Here is a tiny trained network, its code and every weight. The questions are about switching its units off for an input and a target symbol, where a switched-off unit gives its printed mean instead of its output.

import numpy as np


def w(rows, s, z=0):
    codes = np.array(rows[::2]) - 128.0
    scale = np.full(codes.shape[1], s)
    scale[-1] = z or s
    return codes * scale


def f(y):
    return y / 2 * (1 + np.tanh(0.7978845608 * (y + 0.044715 * y**3)))


def softmax(a):
    e = np.exp(a - a.max(-1, keepdims=True))
    return e / e.sum(-1, keepdims=True)


def log_softmax(a):
    a = a - a.max(-1, keepdims=True)
    return a - np.log(np.exp(a).sum(-1, keepdims=True))


def net(x, mask):
    ids = ['βγεηθμπτ'.index(c) for c in x.split()]
    T = len(ids)
    res = E[ids] + P[:T]
    q, k, v = (res @ M[0].T for M in (Q, K, V))
    z = softmax(np.where(np.tri(T) > 0, q @ k.T / 3**0.5, -1e9)) @ v
    res = res + np.where(mask[0], z, O[0][:, -1]) @ O[0][:, :-1]
    y = f(res @ A[0][:, :-1].T + A[0][:, -1])
    res = res + np.where(mask[1:25], y, B[0][:, -1]) @ B[0][:, :-1]
    return log_softmax(res[-1] @ U[:, :-1].T + U[:, -1])


Q, K, V, O, A, B = {}, {}, {}, {}, {}, {}
E = w([
[124,106,153,117],'β',
[196,78,111,104],'γ',
[97,128,104,78],'ε',
[157,25,135,180],'η',
[203,131,15,155],'θ',
[106,4,103,131],'μ',
[108,177,92,87],'π',
[195,103,80,197],'τ',
],0.014)
P = w([
[110,90,254,124],'0',
[90,111,146,67],'1',
[119,122,106,54],'2',
[150,143,167,75],'3',
[119,177,139,154],'4',
[63,165,113,179],'5',
[90,167,125,117],'6',
],0.0092)
Q[0] = w([
[244,98,203,38],'H1',
[44,185,178,220],'H1',
[110,122,98,30],'H1',
],0.011)
K[0] = w([
[76,165,218,246],'H1',
[80,102,1,136],'H1',
[198,121,169,166],'H1',
],0.013)
V[0] = w([
[136,183,208,142],'H1',
[247,170,147,141],'H1',
[158,160,133,51],'H1',
],0.014)
O[0] = w([
[2,111,79,150,4],'H1',
[107,64,9,111,33],'H1',
[18,85,126,24,124],'H1',
],0.01,0.0032)
A[0] = w([
[100,114,102,138,164],'N1',
[89,181,129,167,235],'N2',
[59,85,187,142,2],'N3',
[121,142,103,96,124],'N4',
[167,69,141,134,27],'N5',
[128,104,159,123,55],'N6',
[141,248,83,81,69],'N7',
[131,175,82,57,100],'N8',
[50,105,137,185,165],'N9',
[95,128,139,142,120],'N10',
[102,149,113,190,249],'N11',
[110,113,129,78,67],'N12',
[171,171,127,48,164],'N13',
[121,145,103,126,174],'N14',
[33,100,111,173,143],'N15',
[103,83,82,178,62],'N16',
[150,131,142,170,30],'N17',
[71,45,126,155,23],'N18',
[84,103,98,144,101],'N19',
[110,95,127,121,71],'N20',
[107,128,200,90,28],'N21',
[123,141,143,90,120],'N22',
[96,96,105,121,78],'N23',
[119,107,117,157,143],'N24',
],0.012,0.0038)
B[0] = w([
[81,161,160,82,149],'N1',
[86,190,105,161,149],'N2',
[54,141,107,115,161],'N3',
[113,108,150,107,146],'N4',
[215,175,71,143,192],'N5',
[174,79,119,103,136],'N6',
[202,176,230,60,212],'N7',
[135,116,179,142,190],'N8',
[185,214,138,151,151],'N9',
[164,136,123,140,117],'N10',
[44,222,130,132,152],'N11',
[109,104,107,128,153],'N12',
[80,76,35,192,254],'N13',
[73,107,141,98,143],'N14',
[105,156,172,103,168],'N15',
[149,246,131,111,150],'N16',
[160,135,81,98,155],'N17',
[188,16,118,168,174],'N18',
[171,84,183,67,142],'N19',
[147,96,156,111,130],'N20',
[135,3,158,102,186],'N21',
[123,137,93,172,151],'N22',
[140,83,174,82,148],'N23',
[126,194,127,137,138],'N24',
],0.015,0.004)
U = w([
[132,182,79,167,144],'β',
[102,112,123,209,176],'γ',
[130,178,151,116,118],'ε',
[160,192,54,47,175],'η',
[148,124,11,84,102],'θ',
[179,131,102,72,63],'μ',
[180,143,135,186,15],'π',
[110,134,112,128,254],'τ',
],0.011,0.0021)

Each question gives the input, a string of symbols that net reads in full, and the target symbol t.
The units are the heads (3 rows each of Q, K, V and O) and the neurons (one row each of A and B). Each row of codes is followed by its name. A weight is (code - 128) times the scale printed after its matrix; where a second scale follows, it is the last column's (O, A, B and U).
mask holds one flag per unit, heads first, then neurons. A switched-off unit (its flag False) gives its mean, the last column of its rows in O or B, instead of its output. The means were averaged over made-up inputs and are rounded, as every weight is.
A unit's drop is (log p(t) with every unit on - log p(t) with that unit switched off) / (log p(t) with every unit on - log p(t) with every unit switched off).
The circuit of an input: a set's keep is (log p(t) with only the set's units on - log p(t) with every unit switched off) / (log p(t) with every unit on - log p(t) with every unit switched off). Starting from the 12 units with the biggest drops (on a tie, the unit counted first), units are removed one at a time, each time the one whose removal leaves the highest keep (on an exact tie, the one counted first), for as long as the keep stays at least 0.8.
circuit, biggest first: the units of the circuit, biggest drop first
top k neurons: the k neurons with the biggest drops, biggest first
drop when u is switched off: that unit's drop, to one decimal
input θ θ η γ γ τ μ, target μ: circuit, biggest first => H1, N13, N19, N23
input μ θ θ θ, target π: top 2 neurons => N7, N13
input θ ε θ τ, target θ: circuit, biggest first => H1, N7
input θ θ ε, target θ: circuit, biggest first => H1
input β τ μ, target ε: circuit, biggest first => H1, N15, N9
input τ μ π, target ε: circuit, biggest first => N7, N8
input τ η γ γ η η, target μ: circuit, biggest first => H1, N13
input τ γ μ τ, target η: top 2 neurons => N13, N16
input β β μ μ, target ε: circuit, biggest first => H1, N15, N13
input θ β θ η γ, target θ: circuit, biggest first => N7, H1
input θ μ π τ, target θ: circuit, biggest first => H1, N7, N8
input π γ ε, target τ: top 2 neurons => N8, N5
input ε β η τ θ η, target β: top 4 neurons => N11, N7, N21, N16
input μ η β, target π: circuit, biggest first => H1
input ε η θ ε, target γ: drop when N1 is switched off => 0.0
input η ε τ, target β: drop when N23 is switched off => 0.1
input τ β π γ, target θ: drop when N7 is switched off => 0.3
input τ ε θ, target η: drop when H1 is switched off => 1.4
